Below are the code and all the weights of a small trained network. Each question names an input and a target symbol and asks about switching units off, where a switched-off unit gives its printed mean instead of its output.

import numpy as np


def w(rows, s, z=0):
    codes = np.array(rows[::2]) - 128.0
    scale = np.full(codes.shape[1], s)
    scale[-1] = z or s
    return codes * scale


def f(y):
    return np.maximum(y, 0)


def softmax(a):
    e = np.exp(a - a.max(-1, keepdims=True))
    return e / e.sum(-1, keepdims=True)


def log_softmax(a):
    a = a - a.max(-1, keepdims=True)
    return a - np.log(np.exp(a).sum(-1, keepdims=True))


def net(x, mask):
    ids = ['αβλσψω'.index(c) for c in x.split()]
    T = len(ids)
    res = E[ids] + P[:T]
    u = 0
    for l in range(2):
        r = res
        for j in range(3):
            rows = slice(3 * j, 3 * j + 3)
            q, k, v = (r @ M[l][rows].T for M in (Q, K, V))
            z = softmax(np.where(np.tri(T) > 0, q @ k.T / 3**0.5, -1e9)) @ v
            o = O[l][rows]
            res = res + np.where(mask[u + j], z, o[:, -1]) @ o[:, :-1]
        u += 3
        y = f(res @ A[l][:, :-1].T + A[l][:, -1])
        res = res + np.where(mask[u : u + 8], y, B[l][:, -1]) @ B[l][:, :-1]
        u += 8
    return log_softmax(res[-1] @ U[:, :-1].T + U[:, -1])


Q, K, V, O, A, B = {}, {}, {}, {}, {}, {}
E = w([
[39,149,49,89,157,94,155,159,94,202,75],'α',
[111,167,136,109,77,70,166,227,80,81,133],'β',
[141,168,151,146,49,229,212,174,177,145,17],'λ',
[88,139,248,189,130,142,97,69,145,123,111],'σ',
[85,122,109,13,130,99,99,109,178,133,77],'ψ',
[88,85,60,155,59,129,86,180,101,86,86],'ω',
],0.014)
P = w([
[36,74,138,157,132,10,131,192,152,90,211],'0',
[213,115,156,128,190,133,101,102,46,108,73],'1',
[214,121,156,150,196,150,111,95,43,116,73],'2',
[177,131,140,148,182,133,106,104,65,123,98],'3',
[151,141,133,159,178,120,99,114,82,121,114],'4',
[137,144,113,168,189,127,98,137,94,111,119],'5',
[124,162,119,162,169,133,73,134,113,113,128],'6',
[102,159,105,168,164,138,67,152,127,129,135],'7',
[82,156,106,168,181,143,56,161,151,127,151],'8',
[79,157,102,157,182,121,28,185,161,126,150],'9',
[103,177,130,183,173,147,3,175,145,122,112],'10',
],0.0068)
Q[0] = w([
[127,72,139,166,73,93,102,185,47,41,120],'0.h1',
[195,18,86,160,163,170,91,96,139,123,86],'0.h1',
[139,2,68,69,102,151,106,104,133,131,162],'0.h1',
[191,129,158,56,188,122,76,72,147,167,111],'0.h2',
[194,151,176,153,107,121,125,129,159,95,200],'0.h2',
[185,180,148,31,104,96,112,109,203,84,153],'0.h2',
[238,56,141,120,146,137,167,72,96,138,162],'0.h3',
[95,155,183,179,141,111,114,150,118,132,195],'0.h3',
[99,118,113,106,123,86,99,159,70,99,170],'0.h3',
],0.0077)
K[0] = w([
[100,111,63,123,179,189,200,58,207,219,94],'0.h1',
[185,237,140,48,202,102,166,99,52,164,57],'0.h1',
[200,254,188,179,154,112,212,81,62,157,78],'0.h1',
[202,71,107,174,44,169,134,166,85,140,89],'0.h2',
[177,168,32,109,204,142,96,163,115,184,30],'0.h2',
[127,77,106,206,164,158,104,173,48,174,70],'0.h2',
[212,88,132,50,153,116,81,109,18,230,15],'0.h3',
[96,153,66,102,89,179,103,133,215,146,102],'0.h3',
[125,129,178,191,147,167,178,140,190,222,102],'0.h3',
],0.0064)
V[0] = w([
[162,42,42,94,100,163,102,109,143,62,123],'0.h1',
[82,68,96,140,71,162,89,97,114,101,13],'0.h1',
[113,92,127,206,92,35,98,168,75,106,102],'0.h1',
[50,122,24,102,131,101,178,173,155,186,61],'0.h2',
[142,137,112,202,71,110,201,186,116,92,207],'0.h2',
[63,149,100,214,112,121,95,204,109,117,63],'0.h2',
[136,225,115,52,54,70,185,201,123,81,71],'0.h3',
[61,53,114,136,186,76,39,83,124,155,197],'0.h3',
[93,130,173,152,97,184,117,86,253,103,93],'0.h3',
],0.0057)
O[0] = w([
[173,52,118,123,163,147,179,53,170,100,162,102],'0.h1',
[152,56,95,184,201,140,108,129,108,86,88,214],'0.h1',
[118,162,78,151,131,149,129,161,81,119,166,250],'0.h1',
[119,8,170,159,127,142,165,133,80,143,116,188],'0.h2',
[140,152,119,171,173,169,118,71,169,182,196,139],'0.h2',
[128,58,85,161,211,157,150,170,72,121,161,254],'0.h2',
[135,51,169,62,156,117,34,182,116,168,160,252],'0.h3',
[1,156,85,43,104,171,199,141,117,89,142,92],'0.h3',
[106,131,85,147,153,29,135,108,157,107,96,122],'0.h3',
],0.007,0.0048)
A[0] = w([
[111,127,132,169,119,157,90,103,164,103,150,114],'0.n1',
[114,153,104,132,139,158,125,99,93,150,169,108],'0.n2',
[189,88,105,49,66,134,254,27,235,117,254,2],'0.n3',
[107,110,124,169,121,124,74,138,112,120,109,136],'0.n4',
[122,95,144,101,139,112,163,143,123,110,177,116],'0.n5',
[145,93,107,120,107,194,169,95,164,136,131,94],'0.n6',
[204,145,134,156,108,176,167,152,183,159,107,135],'0.n7',
[127,105,100,119,129,145,80,79,214,141,109,90],'0.n8',
],0.0093,0.0097)
B[0] = w([
[126,129,130,74,163,115,141,182,109,123,149,151],'0.n1',
[148,145,123,119,135,143,171,158,156,133,162,146],'0.n2',
[115,32,13,213,49,80,66,159,1,10,51,128],'0.n3',
[112,165,121,119,192,147,144,104,111,140,156,254],'0.n4',
[104,75,157,133,72,162,80,113,123,119,137,158],'0.n5',
[128,85,153,162,126,91,81,155,94,116,141,137],'0.n6',
[76,108,128,159,149,128,90,153,146,121,89,165],'0.n7',
[188,144,134,196,213,171,164,197,98,140,111,133],'0.n8',
],0.0099,0.0074)
Q[1] = w([
[205,82,101,76,63,98,165,69,100,145,125],'1.h1',
[106,172,97,134,120,156,122,44,209,253,147],'1.h1',
[71,138,60,126,196,93,105,112,142,193,129],'1.h1',
[78,62,123,152,189,162,66,172,32,117,103],'1.h2',
[137,124,73,135,81,122,133,204,95,70,126],'1.h2',
[171,97,166,150,112,159,151,43,135,141,206],'1.h2',
[154,153,162,135,159,130,142,2,158,134,177],'1.h3',
[234,127,88,149,20,98,179,95,116,177,79],'1.h3',
[107,115,143,194,71,186,119,141,164,132,48],'1.h3',
],0.0075)
K[1] = w([
[244,132,148,80,141,197,162,149,136,125,93],'1.h1',
[141,100,138,161,75,115,191,94,58,1,22],'1.h1',
[109,181,156,181,33,113,218,113,7,92,150],'1.h1',
[68,179,133,133,130,78,141,142,224,64,210],'1.h2',
[129,79,196,181,195,170,107,102,180,180,186],'1.h2',
[202,238,75,142,173,116,128,101,75,145,72],'1.h2',
[150,201,63,72,72,191,188,100,177,67,103],'1.h3',
[200,155,179,43,228,164,88,87,33,86,77],'1.h3',
[187,140,88,154,176,3,101,97,101,127,115],'1.h3',
],0.0062)
V[1] = w([
[102,50,123,110,129,135,242,153,120,117,122],'1.h1',
[138,117,103,57,191,150,16,158,118,157,117],'1.h1',
[118,191,80,121,151,117,205,140,143,192,178],'1.h1',
[121,178,100,124,169,173,125,107,143,232,127],'1.h2',
[142,174,2,144,102,87,199,161,131,62,42],'1.h2',
[173,133,111,184,187,149,145,154,67,126,160],'1.h2',
[128,121,146,183,154,174,184,154,137,126,132],'1.h3',
[86,165,132,120,147,58,96,172,132,203,51],'1.h3',
[200,109,97,148,214,2,56,64,128,87,194],'1.h3',
],0.0061)
O[1] = w([
[169,207,108,129,48,150,130,173,134,164,171,188],'1.h1',
[150,61,73,73,129,121,214,131,166,105,150,219],'1.h1',
[67,150,162,161,142,152,173,91,29,236,92,122],'1.h1',
[88,72,109,132,89,82,164,107,145,159,78,90],'1.h2',
[192,61,100,116,120,114,76,234,5,130,69,2],'1.h2',
[164,119,191,69,148,47,90,152,201,147,146,199],'1.h2',
[102,133,153,104,37,123,71,113,176,162,107,179],'1.h3',
[149,67,116,152,137,57,130,81,95,74,72,142],'1.h3',
[114,158,140,16,254,152,97,120,77,93,171,74],'1.h3',
],0.0065,0.0089)
A[1] = w([
[127,139,186,126,88,2,171,116,72,183,187,175],'1.n1',
[176,78,169,146,147,152,255,76,160,140,183,106],'1.n2',
[162,170,122,49,107,150,110,114,131,177,186,15],'1.n3',
[141,212,156,213,148,143,167,80,155,104,67,109],'1.n4',
[70,114,211,122,85,83,70,123,162,174,50,165],'1.n5',
[80,131,75,83,167,165,136,126,202,200,191,2],'1.n6',
[88,92,135,109,144,104,253,96,161,115,108,134],'1.n7',
[40,50,206,49,196,141,19,140,148,40,155,209],'1.n8',
],0.0053,0.0031)
B[1] = w([
[123,141,207,82,216,218,23,182,172,133,76,173],'1.n1',
[50,168,171,173,176,105,102,103,156,115,113,176],'1.n2',
[68,74,169,112,162,27,151,90,89,81,90,155],'1.n3',
[38,51,108,197,113,154,63,105,176,171,176,157],'1.n4',
[150,126,219,86,132,105,166,63,125,157,77,175],'1.n5',
[141,129,176,119,77,165,83,130,71,121,138,212],'1.n6',
[119,61,151,127,206,177,106,130,115,164,91,165],'1.n7',
[255,175,101,116,92,109,252,101,116,81,119,254],'1.n8',
],0.0061,0.009)
U = w([
[98,88,95,150,102,123,81,166,219,192,94,28],'α',
[16,217,138,113,167,122,123,60,177,86,152,10],'β',
[81,73,95,13,126,63,135,75,154,123,83,207],'λ',
[2,92,92,58,200,113,104,134,59,186,98,147],'σ',
[94,103,11,173,137,154,111,80,108,76,190,174],'ψ',
[150,222,131,71,118,117,84,206,86,138,168,183],'ω',
],0.0045,0.0014)

Each question gives the input, a string of symbols that net reads in full, and the target symbol t.
The units are the heads (3 rows each of Q, K, V and O) and the neurons (one row each of A and B). Each row of codes is followed by its name. A weight is (code - 128) times the scale printed after its matrix; where a second scale follows, it is the last column's (O, A, B and U).
mask holds one flag per unit, layer by layer, with each layer's heads first. A switched-off unit (its flag False) gives its mean, the last column of its rows in O or B, instead of its output. The means were averaged over made-up inputs and are rounded, as every weight is.
A unit's drop is (log p(t) with every unit on - log p(t) with that unit switched off) / (log p(t) with every unit on - log p(t) with every unit switched off).
The circuit of an input: a set's keep is (log p(t) with only the set's units on - log p(t) with every unit switched off) / (log p(t) with every unit on - log p(t) with every unit switched off). Starting from the 12 units with the biggest drops (on a tie, the unit counted first), units are removed one at a time, each time the one whose removal leaves the highest keep (on an exact tie, the one counted first), for as long as the keep stays at least 0.8.
circuit, biggest first: the units of the circuit, biggest drop first
k most important neurons: the k neurons with the biggest drops, biggest first
top k neurons in layer l: the k neurons of layer l with the biggest drops, biggest first
which heads matter: for each layer, one digit per head in row order, 1 if its drop is at least 0.15 and else 0, layers parted by /
drop of u: that unit's drop, to one decimal
input β ψ σ ψ, target β: circuit, biggest first	(1.h2; 0.h3; 0.n5)
input σ β β β β ω, target σ: which heads matter	111 / 110
input λ α β α σ β, target λ: circuit, biggest first	(0.h3; 1.h3; 1.h1; 1.h2)
input σ λ λ σ β β σ σ β λ, target σ: circuit, biggest first	(0.h3; 1.h2; 0.n7; 1.h3)
input β ψ λ β ψ β ψ α α σ α, target β: circuit, biggest first	(1.h2; 0.h3; 0.n5)
input ω β λ λ β ψ σ β λ, target ω: top neuron in layer 1	(1.n8)
input β β ψ β, target β: circuit, biggest first	(1.h2; 0.h3; 0.h2; 0.n5)
input ω ψ α ψ σ, target ω: which heads matter	100 / 111
input β ω σ β, target β: circuit, biggest first	(0.h3; 1.h2; 0.h2; 0.n5)
input ψ ω λ σ σ ψ ω ψ, target ψ: which heads matter	011 / 010
input σ σ σ β α ψ σ β σ, target σ: circuit, biggest first	(1.h2; 0.h3; 1.h1; 0.h2)
input σ σ ω λ σ β β λ α ω β, target σ: which heads matter	011 / 110
input β α β ψ ω λ α σ β ψ α, target β: circuit, biggest first	(1.h2; 0.h3; 0.n5; 0.h2)
input β ω ω, target β: circuit, biggest first	(1.h2; 0.h3; 0.h2; 0.n5)
input ψ σ σ λ λ λ α α, target ψ: top 2 neurons in layer 0	(0.n5; 0.n4)
input α ψ σ, target α: which heads matter	011 / 101
input ω λ σ λ, target ω: which heads matter	100 / 111
input λ ψ λ, target λ: top 2 neurons in layer 1	(1.n8; 1.n5)
input α β α β α β λ, target α: which heads matter	011 / 001
input ω σ σ ω, target ω: which heads matter	110 / 011
input β σ σ ψ ω, target β: which heads matter	011 / 010
input α β β, target α: top neuron in layer 1	(1.n8)
input ω β α ψ, target ω: most important neuron	(1.n6)
input ψ β β λ ω λ, target ψ: top 2 neurons in layer 0	(0.n5; 0.n7)
input ψ σ ψ β σ ω σ λ β β, target ψ: top 2 neurons in layer 0	(0.n5; 0.n4)
input α α σ ψ σ α, target α: top 2 neurons in layer 1	(1.n4; 1.n8)
input σ ψ ω ω ψ β, target σ: top neuron in layer 1	(1.n8)
input λ β ω λ σ ω ψ α, target λ: drop of 1.n4	0.0
input ω β ω ψ, target ω: drop of 1.n7	0.0
